Below is a small trained network, with its code and all its weights. Each question gives an input and a class and asks what happens when units are switched off, that is, made to give their printed mean instead of their output.

import numpy as np


def w(rows, s, z=0):
    codes = np.array(rows[::2]) - 128.0
    scale = np.full(codes.shape[1], s)
    scale[-1] = z or s
    return codes * scale


def norm(h):
    return h / np.sqrt((h * h).mean(-1, keepdims=True) + 1e-5)


def f(y):
    return y / 2 * (1 + np.tanh(0.7978845608 * (y + 0.044715 * y**3)))


def log_softmax(a):
    a = a - a.max(-1, keepdims=True)
    return a - np.log(np.exp(a).sum(-1, keepdims=True))


def net(x, mask):
    res = np.array(x, float).reshape(1, 4) / 4 @ E
    u = 0
    for l in range(3):
        y = f(norm(res) @ A[l][:, :-1].T + A[l][:, -1])
        res = res + np.where(mask[u : u + 5], y, B[l][:, -1]) @ B[l][:, :-1]
        u += 5
    return log_softmax(norm(res)[-1] @ U[:, :-1].T + U[:, -1])


A, B = {}, {}
E = w([
[152,209,92,105,209,112,162,191],'x0',
[151,112,108,159,117,125,148,136],'x1',
[173,167,172,125,141,254,161,111],'x2',
[93,98,111,153,199,122,164,45],'x3',
],0.0086)
A[0] = w([
[120,97,146,117,49,141,109,110,32],'L0N0',
[122,62,159,134,50,126,81,69,102],'L0N1',
[133,41,159,125,89,129,118,3,118],'L0N2',
[139,108,152,126,73,220,135,63,2],'L0N3',
[149,131,158,138,145,180,142,107,51],'L0N4',
],0.013,0.0033)
B[0] = w([
[181,82,136,59,144,12,164,98,194],'L0N0',
[167,142,77,91,8,140,197,56,249],'L0N1',
[22,163,98,169,191,167,107,205,255],'L0N2',
[155,65,255,173,189,156,67,184,223],'L0N3',
[169,201,100,165,227,212,190,160,174],'L0N4',
],0.0095,0.0096)
A[1] = w([
[182,157,132,102,156,218,163,73,104],'L1N0',
[186,113,209,146,112,139,116,117,3],'L1N1',
[213,193,154,115,129,213,146,89,93],'L1N2',
[148,121,90,125,225,112,154,6,72],'L1N3',
[176,115,168,98,116,113,141,126,108],'L1N4',
],0.015,0.0041)
B[1] = w([
[79,174,99,180,94,144,187,154,235],'L1N0',
[189,105,90,76,250,68,164,116,187],'L1N1',
[98,72,115,59,32,81,68,77,254],'L1N2',
[140,52,99,127,167,145,82,88,188],'L1N3',
[131,105,53,110,76,143,71,94,172],'L1N4',
],0.015,0.008)
A[2] = w([
[154,222,192,64,20,42,244,157,227],'L2N0',
[203,3,209,125,153,45,168,136,254],'L2N1',
[186,214,175,143,146,62,72,239,65],'L2N2',
[24,174,86,157,126,96,198,25,53],'L2N3',
[223,59,150,89,220,80,68,146,118],'L2N4',
],0.011,0.0019)
B[2] = w([
[80,171,230,190,32,104,148,66,249],'L2N0',
[106,141,137,110,176,113,105,67,239],'L2N1',
[247,112,92,196,169,120,128,221,178],'L2N2',
[223,118,20,56,175,184,72,174,245],'L2N3',
[125,109,216,75,199,70,170,63,254],'L2N4',
],0.014,0.0077)
U = w([
[108,142,129,115,12,103,118,90,213],'0',
[122,90,155,82,191,88,125,78,228],'1',
[107,107,3,79,129,200,94,153,119],'2',
[57,130,165,163,183,221,149,205,43],'3',
[186,147,164,208,114,79,134,199,5],'4',
],0.015,0.0029)

Each question gives the input, the list of numbers given to net, and the class t.
The units are the neurons (one row each of A and B). Each row of codes is followed by its name. A weight is (code - 128) times the scale printed after its matrix; where a second scale follows, it is the last column's (A, B and U).
mask holds one flag per neuron, layer by layer. A switched-off neuron (its flag False) gives its mean, the last column of its row in B, instead of its output. The means were averaged over made-up inputs and are rounded, as every weight is.
A unit's drop is (log p(t) with every unit on - log p(t) with that unit switched off) / (log p(t) with every unit on - log p(t) with every unit switched off).
The circuit of an input: a set's keep is (log p(t) with only the set's units on - log p(t) with every unit switched off) / (log p(t) with every unit on - log p(t) with every unit switched off). Starting from the 12 units with the biggest drops (on a tie, the unit counted first), units are removed one at a time, each time the one whose removal leaves the highest keep (on an exact tie, the one counted first), for as long as the keep stays at least 0.8.
units of the circuit, in order: the units of the circuit, biggest drop first
most important unit: the unit with the biggest drop
top k neurons: the k neurons with the biggest drops, biggest first
k most important neurons of layer l: the k neurons of layer l with the biggest drops, biggest first
input [-7,-8,8,4], class 3: units of the circuit, in order => [L0N2]
input [0,6,7,-8], class 1: 3 most important neurons of layer 0 => [L0N1, L0N3, L0N2]
input [3,1,-4,-4], class 4: units of the circuit, in order => [L1N2, L2N2]
input [-2,-7,1,8], class 3: units of the circuit, in order => [L0N2, L1N2]
input [2,-6,-7,-2], class 4: units of the circuit, in order => [L1N2, L1N3, L2N2]
input [0,1,-8,0], class 0: units of the circuit, in order => [L1N3, L1N1]
input [-3,-2,-2,-1], class 0: top 2 neurons => [L0N1, L2N0]
input [-4,-3,7,1], class 3: top 3 neurons => [L0N2, L0N3, L0N4]
input [1,2,-7,-5], class 4: top 2 neurons => [L1N2, L0N1]
input [-7,1,-2,3], class 2: top 2 neurons => [L0N2, L0N1]
input [-2,3,-5,0], class 0: top 3 neurons => [L2N0, L1N3, L0N1]
input [1,7,8,-8], class 0: 2 most important neurons of layer 0 => [L0N4, L0N2]
input [7,2,-3,-1], class 4: 2 most important neurons of layer 0 => [L0N1, L0N0]
input [-4,7,2,-7], class 1: units of the circuit, in order => [L1N1]
input [-7,6,7,6], class 3: top 2 neurons => [L0N2, L0N3]
input [-8,-5,5,-6], class 1: top 2 neurons => [L0N3, L1N1]
input [-7,-5,2,6], class 3: top 3 neurons => [L0N2, L0N3, L1N2]
input [-5,8,8,3], class 3: top 3 neurons => [L0N2, L0N3, L0N4]
input [-8,2,-6,2], class 2: top 2 neurons => [L2N3, L0N2]
input [-5,-2,3,-6], class 1: most important unit => L0N3
input [0,7,2,-8], class 1: 2 most important neurons of layer 0 => [L0N2, L0N1]
input [2,3,7,-3], class 0: top 3 neurons => [L1N2, L1N0, L0N2]
